Here is a tiny trained network, its code and every weight. The questions are about switching its units off for an input and a target symbol, where a switched-off unit gives its printed mean instead of its output.

import numpy as np


def w(rows, s, z=0):
    codes = np.array(rows[::2]) - 128.0
    scale = np.full(codes.shape[1], s)
    scale[-1] = z or s
    return codes * scale


def f(y):
    return np.maximum(y, 0)


def softmax(a):
    e = np.exp(a - a.max(-1, keepdims=True))
    return e / e.sum(-1, keepdims=True)


def log_softmax(a):
    a = a - a.max(-1, keepdims=True)
    return a - np.log(np.exp(a).sum(-1, keepdims=True))


def net(x, mask):
    ids = ['αβδεζθλμξπστψω'.index(c) for c in x.split()]
    T = len(ids)
    res = E[ids] + P[:T]
    u = 0
    for l in range(3):
        q, k, v = (res @ M[l].T for M in (Q, K, V))
        z = softmax(np.where(np.tri(T) > 0, q @ k.T / 2**0.5, -1e9)) @ v
        res = res + np.where(mask[u], z, O[l][:, -1]) @ O[l][:, :-1]
        u += 1
        y = f(res @ A[l][:, :-1].T + A[l][:, -1])
        res = res + np.where(mask[u : u + 12], y, B[l][:, -1]) @ B[l][:, :-1]
        u += 12
    return log_softmax(res[-1] @ U[:, :-1].T + U[:, -1])


Q, K, V, O, A, B = {}, {}, {}, {}, {}, {}
E = w([
[161,108,161,151,176,158,81,242,188],'α',
[50,76,123,135,115,143,34,239,86],'β',
[159,187,83,81,191,147,118,89,147],'δ',
[126,171,155,103,75,132,152,223,189],'ε',
[136,122,67,35,179,104,51,129,114],'ζ',
[88,190,134,134,140,28,90,122,94],'θ',
[123,182,67,116,134,157,67,140,131],'λ',
[130,234,181,132,90,144,114,105,119],'μ',
[61,149,79,132,71,126,145,59,131],'ξ',
[146,138,138,108,45,185,54,81,132],'π',
[116,171,138,241,160,117,114,193,137],'σ',
[95,134,84,63,123,164,73,70,167],'τ',
[31,127,151,184,173,166,156,105,157],'ψ',
[16,172,252,104,163,196,114,137,54],'ω',
],0.018)
P = w([
[74,231,36,156,143,182,54,207,253],'0',
[150,139,142,87,122,161,114,36,63],'1',
[115,141,124,118,148,159,102,49,76],'2',
[178,113,123,91,94,164,157,70,83],'3',
[167,131,120,107,118,155,147,105,87],'4',
[157,134,103,127,109,160,137,91,99],'5',
[142,139,104,139,133,135,138,101,122],'6',
[130,157,92,135,119,146,129,109,120],'7',
[123,162,82,158,130,151,122,110,129],'8',
[107,160,85,174,137,134,120,121,145],'9',
[96,165,60,175,138,142,114,147,159],'10',
[76,197,57,189,155,141,118,155,170],'11',
[91,176,81,148,159,128,71,95,127],'12',
[69,187,51,172,163,127,84,131,157],'13',
],0.0066)
Q[0] = w([
[46,252,91,141,144,186,36,108,168],'0.h0',
[170,130,135,165,153,135,200,80,2],'0.h0',
],0.0072)
K[0] = w([
[100,164,66,160,97,82,45,148,253],'0.h0',
[126,62,144,107,111,141,156,144,67],'0.h0',
],0.0071)
V[0] = w([
[80,106,102,81,61,165,159,75,129],'0.h0',
[194,58,132,116,115,186,2,162,209],'0.h0',
],0.0062)
O[0] = w([
[1,153,197,81,59,119,67,20,240,251],'0.h0',
[181,87,103,112,125,117,26,178,239,213],'0.h0',
],0.0082,0.00027)
A[0] = w([
[155,177,210,109,118,166,130,225,158,133],'0.n0',
[213,111,124,135,89,130,109,67,144,57],'0.n1',
[135,128,112,148,58,196,59,101,85,239],'0.n2',
[173,49,127,204,130,106,43,33,154,251],'0.n3',
[149,116,144,153,114,103,210,162,116,142],'0.n4',
[124,254,14,70,148,192,83,112,58,193],'0.n5',
[120,96,160,101,105,107,203,71,123,219],'0.n6',
[170,129,121,126,144,176,89,171,189,40],'0.n7',
[171,119,152,102,53,181,124,97,61,124],'0.n8',
[186,192,140,65,158,130,72,108,143,146],'0.n9',
[70,146,84,124,164,75,117,73,47,207],'0.n10',
[222,85,224,162,191,101,116,153,162,198],'0.n11',
],0.0063,0.0022)
B[0] = w([
[181,209,107,163,129,84,194,89,112,164],'0.n0',
[132,100,141,152,29,201,83,168,109,137],'0.n1',
[82,150,114,207,185,71,104,169,185,187],'0.n2',
[121,199,112,63,128,169,150,254,140,168],'0.n3',
[177,74,175,175,121,65,87,105,155,136],'0.n4',
[57,132,166,183,158,57,186,110,130,254],'0.n5',
[151,115,127,125,139,123,25,121,183,162],'0.n6',
[102,196,91,105,146,91,126,86,80,158],'0.n7',
[156,88,70,227,149,90,65,132,173,145],'0.n8',
[94,129,146,81,202,139,171,168,109,177],'0.n9',
[101,8,120,233,95,87,161,214,135,224],'0.n10',
[84,46,46,82,170,160,114,109,138,144],'0.n11',
],0.0059,0.008)
Q[1] = w([
[166,99,138,88,53,165,78,1,12],'1.h0',
[63,233,58,205,135,70,110,142,118],'1.h0',
],0.0063)
K[1] = w([
[251,2,175,72,151,80,42,119,124],'1.h0',
[85,169,112,105,133,197,215,153,154],'1.h0',
],0.0048)
V[1] = w([
[138,176,234,151,167,195,68,177,67],'1.h0',
[124,102,138,154,125,255,194,172,177],'1.h0',
],0.007)
O[1] = w([
[96,173,204,123,214,138,73,114,72,102],'1.h0',
[210,89,249,105,163,154,141,176,218,252],'1.h0',
],0.011,0.0024)
A[1] = w([
[102,145,93,49,64,140,97,71,106,44],'1.n0',
[81,174,127,100,83,170,77,118,88,91],'1.n1',
[155,185,109,55,174,112,195,97,164,188],'1.n2',
[212,138,144,122,175,132,130,136,87,42],'1.n3',
[205,136,135,80,89,137,141,135,160,111],'1.n4',
[136,99,173,98,170,158,148,155,140,146],'1.n5',
[135,77,119,190,100,90,28,158,103,108],'1.n6',
[94,134,132,121,83,117,130,45,122,76],'1.n7',
[148,60,98,93,103,172,156,69,153,3],'1.n8',
[126,99,125,66,142,165,212,103,163,136],'1.n9',
[122,171,115,103,192,110,37,69,82,66],'1.n10',
[130,2,127,142,148,136,164,95,56,183],'1.n11',
],0.0069,0.0036)
B[1] = w([
[140,97,147,93,198,143,108,117,153,147],'1.n0',
[125,184,66,130,87,90,138,90,124,165],'1.n1',
[65,108,135,148,114,191,253,113,95,244],'1.n2',
[99,108,143,140,127,232,93,28,89,149],'1.n3',
[129,136,131,116,181,147,147,115,229,146],'1.n4',
[112,124,74,88,237,126,61,168,68,249],'1.n5',
[82,148,124,89,88,222,212,137,86,252],'1.n6',
[179,207,177,147,111,213,113,144,38,188],'1.n7',
[182,129,201,181,147,80,138,83,46,136],'1.n8',
[93,66,58,184,40,113,134,164,199,194],'1.n9',
[141,160,130,126,52,117,113,133,85,214],'1.n10',
[205,169,172,204,212,91,149,107,205,209],'1.n11',
],0.0053,0.0033)
Q[2] = w([
[253,117,182,7,98,103,153,109,78],'2.h0',
[36,251,69,112,198,101,154,239,169],'2.h0',
],0.005)
K[2] = w([
[104,3,208,181,104,214,42,19,150],'2.h0',
[51,227,22,218,152,160,159,169,209],'2.h0',
],0.0035)
V[2] = w([
[123,81,135,165,69,106,26,210,86],'2.h0',
[44,2,100,52,150,50,113,125,76],'2.h0',
],0.0065)
O[2] = w([
[62,133,103,211,68,104,11,255,114,4],'2.h0',
[45,19,76,119,248,65,104,93,72,84],'2.h0',
],0.0073,0.0034)
A[2] = w([
[142,58,53,180,59,137,138,91,167,35],'2.n0',
[220,74,24,143,135,133,151,185,203,135],'2.n1',
[119,91,55,161,154,144,53,58,79,17],'2.n2',
[51,137,186,202,72,157,108,92,150,59],'2.n3',
[142,185,249,13,63,134,222,217,162,77],'2.n4',
[83,39,179,136,46,164,96,69,98,233],'2.n5',
[198,125,68,67,172,125,21,126,164,152],'2.n6',
[78,45,75,190,206,124,95,114,61,1],'2.n7',
[102,147,154,148,89,91,35,235,176,60],'2.n8',
[70,60,84,104,162,79,107,36,119,79],'2.n9',
[137,190,148,51,125,3,166,188,83,197],'2.n10',
[225,58,133,179,73,48,158,90,181,252],'2.n11',
],0.0056,0.0023)
B[2] = w([
[198,176,141,80,143,116,132,157,80,185],'2.n0',
[136,119,152,3,93,92,201,129,106,189],'2.n1',
[171,112,120,142,112,96,136,210,179,163],'2.n2',
[207,113,211,98,150,47,112,175,111,252],'2.n3',
[158,9,105,155,94,141,46,38,129,240],'2.n4',
[92,95,177,74,152,153,192,142,153,174],'2.n5',
[152,143,239,139,85,155,84,98,110,148],'2.n6',
[222,91,157,90,70,104,149,42,114,254],'2.n7',
[69,71,153,115,105,223,159,120,75,221],'2.n8',
[158,145,160,73,119,93,135,164,144,219],'2.n9',
[185,31,40,203,152,108,59,49,140,199],'2.n10',
[139,94,118,56,220,153,246,162,124,192],'2.n11',
],0.0062,0.0057)
U = w([
[235,136,142,48,177,161,110,183,128,39],'α',
[102,41,111,134,133,216,127,137,88,103],'β',
[98,103,98,119,180,217,177,22,91,168],'δ',
[221,63,125,153,98,184,118,57,161,13],'ε',
[182,67,127,50,181,86,55,106,159,74],'ζ',
[176,36,131,229,136,107,153,101,96,79],'θ',
[129,176,71,174,170,131,79,119,198,179],'λ',
[175,185,160,208,105,133,110,43,152,70],'μ',
[109,133,227,97,46,73,207,141,162,176],'ξ',
[160,134,160,116,91,155,54,119,184,167],'π',
[254,152,133,217,168,183,181,209,103,44],'σ',
[89,150,128,64,153,116,59,89,235,75],'τ',
[157,40,211,162,206,174,132,142,235,253],'ψ',
[133,162,233,93,161,137,97,77,85,109],'ω',
],0.005,0.0027)

Each question gives the input, a string of symbols that net reads in full, and the target symbol t.
The units are the heads (2 rows each of Q, K, V and O) and the neurons (one row each of A and B). Each row of codes is followed by its name. A weight is (code - 128) times the scale printed after its matrix; where a second scale follows, it is the last column's (O, A, B and U).
mask holds one flag per unit, layer by layer, with each layer's heads first. A switched-off unit (its flag False) gives its mean, the last column of its rows in O or B, instead of its output. The means were averaged over made-up inputs and are rounded, as every weight is.
A unit's drop is (log p(t) with every unit on - log p(t) with that unit switched off) / (log p(t) with every unit on - log p(t) with every unit switched off).
The circuit of an input: a set's keep is (log p(t) with only the set's units on - log p(t) with every unit switched off) / (log p(t) with every unit on - log p(t) with every unit switched off). Starting from the 12 units with the biggest drops (on a tie, the unit counted first), units are removed one at a time, each time the one whose removal leaves the highest keep (on an exact tie, the one counted first), for as long as the keep stays at least 0.8.
circuit, biggest first: the units of the circuit, biggest drop first
most important unit: the unit with the biggest drop
k most important neurons: the k neurons with the biggest drops, biggest first
k most important neurons of layer l: the k neurons of layer l with the biggest drops, biggest first
input ω θ θ λ ψ σ μ σ, target ω: circuit, biggest first : (1.h0, 0.n10)
input ψ σ ζ ω θ ψ ω ψ ξ θ, target θ: most important unit : 2.n10
input ξ δ ξ θ ξ ψ, target ξ: circuit, biggest first : (1.h0, 0.h0, 2.n3)
input σ ψ θ ω ω μ δ δ ψ ψ, target σ: circuit, biggest first : (0.h0, 2.h0)
input ψ σ ψ ω θ τ, target ψ: circuit, biggest first : (1.h0, 0.n2, 0.n5)
input ψ ξ ψ ε ζ, target ψ: 2 most important neurons of layer 0 : (0.n5, 0.n10)
input α ψ ξ ψ ψ μ σ α ψ δ ψ ψ ξ α, target α: circuit, biggest first : (0.h0, 2.n1, 0.n5)
input θ ζ θ ξ ω ξ, target θ: circuit, biggest first : (2.h0, 1.h0, 2.n7)
input π ω λ, target π: circuit, biggest first : (0.h0, 2.h0)
input ψ ξ ψ π, target ψ: 3 most important neurons : (0.n2, 0.n8, 0.n7)
input ψ ψ θ ψ τ μ, target ψ: circuit, biggest first : (1.h0, 0.n8, 0.n2)
input ξ σ ξ π α, target ξ: circuit, biggest first : (1.h0, 2.n1)
input ψ θ δ β τ τ δ ψ ξ ξ ψ θ λ, target ψ: circuit, biggest first : (1.h0, 0.n5)
input ζ δ ψ, target ζ: most important unit : 2.h0
input β τ ε δ ω ψ π β, target β: circuit, biggest first : (2.n8, 2.h0, 0.h0)
input α δ θ ξ ψ σ τ, target α: circuit, biggest first : (0.h0, 2.n1)
input ω α ψ ψ ε ψ σ θ λ δ, target ω: 2 most important neurons : (0.n5, 1.n3)
input ψ δ ζ θ τ τ ψ ψ θ, target ψ: circuit, biggest first : (1.h0, 0.n10)
input ω ω ξ, target ω: circuit, biggest first : (1.h0, 0.h0)
input θ σ ψ, target θ: most important unit : 0.h0
input ψ ξ λ ξ ε, target ε: circuit, biggest first : (2.n4, 2.h0, 1.h0)
input ε ψ ψ ξ σ ξ ξ ω ξ σ θ μ, target μ: 2 most important neurons : (0.n0, 0.n10)
input ψ α ω ψ ζ, target ψ: 2 most important neurons of layer 0 : (0.n5, 0.n9)
input ψ ζ ξ ζ λ, target ψ: 3 most important neurons of layer 0 : (0.n5, 0.n2, 0.n6)
input τ σ ε π ψ δ π ψ ξ ψ σ ξ τ, target τ: 2 most important neurons : (0.n10, 0.n7)
input ε θ ζ σ ξ α, target α: 3 most important neurons : (2.n1, 0.n11, 0.n5)
input ε τ ψ ξ ψ θ ε ψ θ ξ ψ π π ε, target ε: 2 most important neurons : (2.n4, 0.n0)
input ξ ψ ψ ψ τ ξ ψ ε σ τ, target ξ: most important neuron of layer 0 : (0.n5)
input δ δ π ξ θ, target δ: 2 most important neurons of layer 1 : (1.n2, 1.n6)
